Moves between nodes:
Z399 δ Z936
Z399 ζ Z973
Z673 δ Z78
Z673 ζ Z798
Z625 δ Z222
Z625 ζ Z350
Z944 δ Z746
Z944 ζ Z560
Z573 δ Z769
Z573 ζ Z687
Z560 δ Z795
Z560 ζ Z944
Z334 δ Z625
Z334 ζ Z61
Z746 δ Z124
Z746 ζ Z54
Z687 δ Z108
Z687 ζ Z573
Z537 δ Z521
Z537 ζ Z619
Z636 δ Z134
Z636 ζ Z708
Z430 δ Z573
Z430 ζ Z108
Z78 δ Z582
Z78 ζ Z236
Z236 δ Z798
Z236 ζ Z78
Z212 δ Z567
Z212 ζ Z442
Z442 δ Z651
Z442 ζ Z212
Z133 δ Z399
Z133 ζ Z599
Z693 δ Z130
Z693 ζ Z692
Z795 δ Z236
Z795 ζ Z582
Z350 δ Z61
Z350 ζ Z625
Z582 δ Z944
Z582 ζ Z795
Z936 δ Z442
Z936 ζ Z567
Z134 δ Z370
Z134 ζ Z627
Z61 δ Z133
Z61 ζ Z334
Z627 δ Z708
Z627 ζ Z134
Z708 δ Z430
Z708 ζ Z636
Z521 δ Z54
Z521 ζ Z124
Z905 δ Z627
Z905 ζ Z370
Z184 δ Z212
Z184 ζ Z651
Z848 δ Z687
Z848 ζ Z769
Z692 δ Z807
Z692 ζ Z693
Z222 δ Z97
Z222 ζ Z561
Z769 δ Z720
Z769 ζ Z848
Z798 δ Z767
Z798 ζ Z673
Z108 δ Z636
Z108 ζ Z430
Z720 δ Z692
Z720 ζ Z130
Z567 δ Z973
Z567 ζ Z936
Z130 δ Z848
Z130 ζ Z720
Z97 δ Z673
Z97 ζ Z767
Z561 δ Z350
Z561 ζ Z222
Z807 δ Z184
Z807 ζ Z484
Z619 δ Z905
Z619 ζ Z537
Z54 δ Z560
Z54 ζ Z746
Z484 δ Z693
Z484 ζ Z807
Z767 δ Z561
Z767 ζ Z97
Z370 δ Z537
Z370 ζ Z905
Z599 δ Z334
Z599 ζ Z133
Z124 δ Z619
Z124 ζ Z521
Z651 δ Z484
Z651 ζ Z184
Z973 δ Z599
Z973 ζ Z399

The rows follow the links: the fewer symbols apart two nodes are, the more alike their rows tend to be.

Each row is also shifted at random along 4 hidden directions that mean nothing.

Name the node of each row.
94,12,-22,-25,-21,-4,10,12,11,9,19,-6,-16,-2,20,-7,1,-21,16,-26,-18,8,-6,37,-13,26,-31,-15,3,-4,-6: Z133
-52,-13,25,25,-3,-18,16,25,1,-36,-6,7,44,-14,-13,-13,12,21,-39,10,-8,-16,21,-11,4,-1,31,14,-19,5,-4: Z222
-10,-9,13,-31,14,33,30,10,21,11,-19,-9,-3,-17,16,8,-2,-17,-6,-30,-15,-11,11,13,-29,20,-27,-33,1,2,-13: Z936
33,2,12,-20,15,23,34,-3,34,-3,-6,-4,-3,-11,22,-5,-1,-10,-11,-24,-9,3,16,19,-46,-6,-29,-46,-24,11,8: Z442
1,-5,6,24,16,22,24,-9,-2,-30,-5,7,18,-38,-6,-4,-3,23,-29,-16,-31,-8,21,-6,8,10,-19,-23,-23,28,-11: Z521
110,-16,7,43,18,46,-20,-35,8,0,-18,-22,-19,14,-24,30,-23,30,15,53,22,14,-9,-32,31,-21,41,3,4,13,10: Z184
-2,16,18,-9,20,-17,-18,-7,-3,-4,-3,6,8,17,9,-7,8,5,-1,2,35,7,-4,2,-29,-37,1,9,-16,-3,12: Z693
-12,-16,2,10,-23,8,66,26,31,-33,50,-11,-9,21,22,-3,-21,2,31,6,-45,9,-2,23,1,22,5,-15,31,-5,-11: Z350
-30,-16,9,41,0,-6,-12,20,15,-35,-24,3,14,-34,-59,8,12,47,-43,12,3,-30,16,-59,-15,18,38,19,-13,9,-11: Z54
-26,3,-26,-7,-17,-38,12,11,-1,1,74,-2,-38,6,12,-27,-12,15,8,-24,-11,36,0,6,9,19,-56,12,20,-15,-7: Z944
-41,-8,22,12,35,53,-31,-30,13,26,-88,-10,8,-4,-1,38,11,-30,-14,24,32,-20,-5,-38,-3,-16,48,-20,-23,8,15: Z484
-5,-21,-14,-23,21,35,25,-19,-30,8,1,5,0,-28,30,-5,-20,-18,-17,-38,-25,-2,13,29,36,13,-42,-17,16,12,-29: Z370
-69,-5,5,-34,17,2,-6,-1,-19,43,-5,-12,-63,7,-8,15,-11,-8,-8,-33,19,-7,-13,2,10,-17,-18,35,45,-17,-20: Z212
14,-5,11,10,4,46,33,-6,36,-33,-28,-1,39,-5,8,17,11,-8,14,25,-25,-28,11,15,-30,13,32,-60,-24,27,14: Z708
102,41,-47,-47,-7,-56,-60,-25,-65,32,-22,23,-3,-12,-22,-7,37,-17,-11,-40,26,-16,-15,27,-10,-30,-32,12,5,1,-14: Z599
1,0,18,-10,13,-35,1,-10,-11,-5,29,5,-9,39,13,-12,-5,1,11,11,29,21,-3,18,-7,-49,5,28,1,-6,6: Z848
0,-10,-9,-5,15,43,30,-33,-27,-9,-25,6,37,-27,23,-4,-1,-5,-7,-8,-28,-16,17,34,6,-18,-15,-54,-25,48,-12: Z334
-16,3,-17,10,-29,-46,6,34,15,-27,54,-6,-43,1,-49,6,-5,51,2,-2,7,6,-12,-34,-2,31,6,49,43,-29,-15: Z746
7,7,25,3,-19,-52,-55,39,20,6,-38,7,14,15,-39,10,45,-5,-18,11,48,-31,-16,-39,-37,1,53,42,-16,-35,10: Z573

Complete each set of four: the symbols that take the first to the second take the third to the fourth.
Answer with the node's name.
A -78,16,11,-46,14,-60,-26,20,-21,38,11,8,-27,24,-3,-7,13,-17,-11,-21,51,11,-18,15,-25,-46,-29,46,5,-36,-4
B 3,9,-35,-1,-24,-5,46,21,15,-41,53,-3,-24,-13,-25,2,3,25,7,-19,-35,2,11,14,-41,22,-16,-21,16,3,-13
C -57,1,-34,-28,-12,9,33,15,8,-5,48,-9,-29,-5,9,-5,-18,-8,20,-42,-35,10,-4,24,-7,25,-49,-25,36,-3,-12
D Z848

A 59,-20,6,20,0,4,15,-4,-25,-20,11,-3,-5,6,-21,6,-12,32,3,24,6,-11,-1,-6,36,-14,32,22,25,4,-16
B 40,-17,43,31,6,15,1,17,37,-6,-2,-9,14,26,2,9,-6,16,-2,51,20,14,-3,-31,-6,-12,63,9,-16,-19,17
C -7,-23,40,13,10,-11,12,28,21,-15,42,-14,-30,20,-29,16,-16,37,-6,23,24,14,-13,-33,-6,-14,28,40,29,-22,3
D Z687

A 1,-4,33,20,21,15,18,14,33,-34,-21,-1,4,-8,-19,20,8,26,-21,13,7,-11,9,-34,-36,-11,35,-10,-27,9,10
B -135,-11,19,9,-2,-17,-39,22,-10,25,-21,11,17,3,-7,-1,0,-22,-33,2,31,-14,-10,-45,45,19,9,53,3,-25,-6
C 30,-9,2,12,8,9,15,-12,-28,-4,12,3,-5,21,-1,1,-23,11,13,28,-3,9,-4,6,33,-26,17,19,22,4,-9
D Z973

A -30,-17,16,-3,-26,-29,15,66,28,-26,32,-8,-30,8,-44,21,-6,38,0,3,-8,-31,-3,-13,-20,38,41,53,50,-33,-17
B -3,-3,-5,-28,8,-8,-1,2,-41,29,-4,7,-21,-6,1,-6,-13,-4,-11,-27,-9,-6,-2,20,34,1,-31,29,32,-5,-27
C -35,-23,1,34,-22,30,24,8,29,-28,12,-15,4,19,-4,17,-17,15,35,52,-19,-1,-4,-15,21,30,55,-6,27,-3,3
D Z108

A -9,-17,-17,26,-5,54,17,-42,16,-2,-5,-10,28,21,55,-2,-20,-27,53,44,-31,29,-8,18,43,13,15,-65,-12,27,23
B 65,-9,-22,-16,9,7,-8,-26,-30,16,-11,-7,-28,-8,-23,23,-2,15,-1,-3,10,-8,-15,-3,-2,-18,-15,2,23,7,-14
C 85,16,14,17,-19,-40,11,33,22,-43,19,8,27,8,-12,-2,28,18,-7,11,-6,-17,10,7,-64,-6,24,-7,-27,8,13
D Z651

A -1,-16,33,-2,14,20,-16,1,16,36,-15,-13,-16,25,8,10,-7,-9,-5,25,30,21,-14,-30,18,-18,27,22,5,-23,9
B -52,-2,-21,-38,16,-9,-24,-1,-46,30,-22,5,-37,-14,-33,21,10,0,-20,-33,18,-36,-4,1,-3,-19,-16,33,35,-2,-32
C 3,-17,24,11,12,15,39,-18,-4,-14,28,-7,1,26,24,-5,-20,7,23,21,-14,17,5,27,16,-35,4,0,8,17,-6
D Z537

A 16,-12,30,5,10,7,-1,4,24,11,-2,-8,14,32,27,-10,-7,-20,1,14,17,20,-1,-1,-1,-13,12,0,-16,-11,19
B -39,11,-31,-10,-14,23,20,-2,17,1,-12,4,-13,-19,4,19,0,-18,17,-26,-28,-19,10,26,-19,20,-21,-29,15,6,-7
C 3,-8,-26,-21,2,16,-24,-12,-45,33,-47,13,1,-42,-3,-1,0,-26,-20,-28,-1,-25,6,-1,32,12,-23,2,-4,11,-13
D Z848

A 28,14,-21,-33,19,-16,5,-15,-39,4,8,12,-27,-13,-19,6,10,13,-12,-25,8,-11,2,20,-14,-20,-24,5,26,11,-17
B 27,21,-11,-22,-6,-61,-21,0,-40,-4,-4,28,30,-13,-15,-28,28,1,-33,-26,9,-17,5,22,-12,-20,-21,23,-17,13,-9
C -59,-14,44,15,4,-8,-31,39,33,15,-41,-1,8,18,-20,16,16,-6,-20,33,38,-32,-6,-42,-8,-3,65,48,1,-34,7
D Z807

A -19,-8,15,47,-10,-1,-6,5,7,-15,16,-5,13,10,12,-19,-18,8,-7,37,-6,14,5,-29,35,6,13,23,-10,-8,6
B 89,0,-7,-11,-8,4,19,15,22,-11,12,0,-17,-15,-1,-2,1,4,7,-24,-11,-7,7,-1,-31,18,-11,-23,7,3,-5
C -39,8,-26,6,-22,-39,-47,3,-5,8,5,6,-4,14,-7,-5,18,0,12,13,16,5,-20,-14,13,0,11,26,-10,-23,10
D Z905

A -61,8,-36,-17,-23,2,-18,8,6,13,-4,-4,-44,-3,-22,14,-1,-6,9,-18,-3,-10,-10,-14,12,37,-19,12,37,-15,-11
B -104,0,-1,4,22,33,26,-15,10,-5,5,0,20,-26,37,-21,-1,-13,-12,-30,-33,15,19,14,-4,14,-35,-45,-38,28,0
C -52,-21,-8,27,-1,60,-9,-28,13,22,-22,-20,8,-1,42,4,-36,-31,26,25,-17,24,0,-13,70,28,2,-25,-9,5,5
D Z798

A 27,23,8,9,-18,-116,-35,29,-17,-14,28,25,19,1,-31,-33,26,30,-40,-2,34,-1,0,-17,-12,-13,1,69,-15,-23,12
B 81,31,-40,26,-18,-19,-56,-47,-14,7,-6,13,28,-5,11,-20,19,-5,7,8,16,30,-4,-1,-1,-5,-19,-25,-63,14,35
C -4,32,-48,-52,-9,-18,-28,-3,-7,33,-19,16,-6,-12,12,2,31,-50,10,-45,-6,-14,-6,49,-28,11,-45,-20,-5,1,-2
D Z687

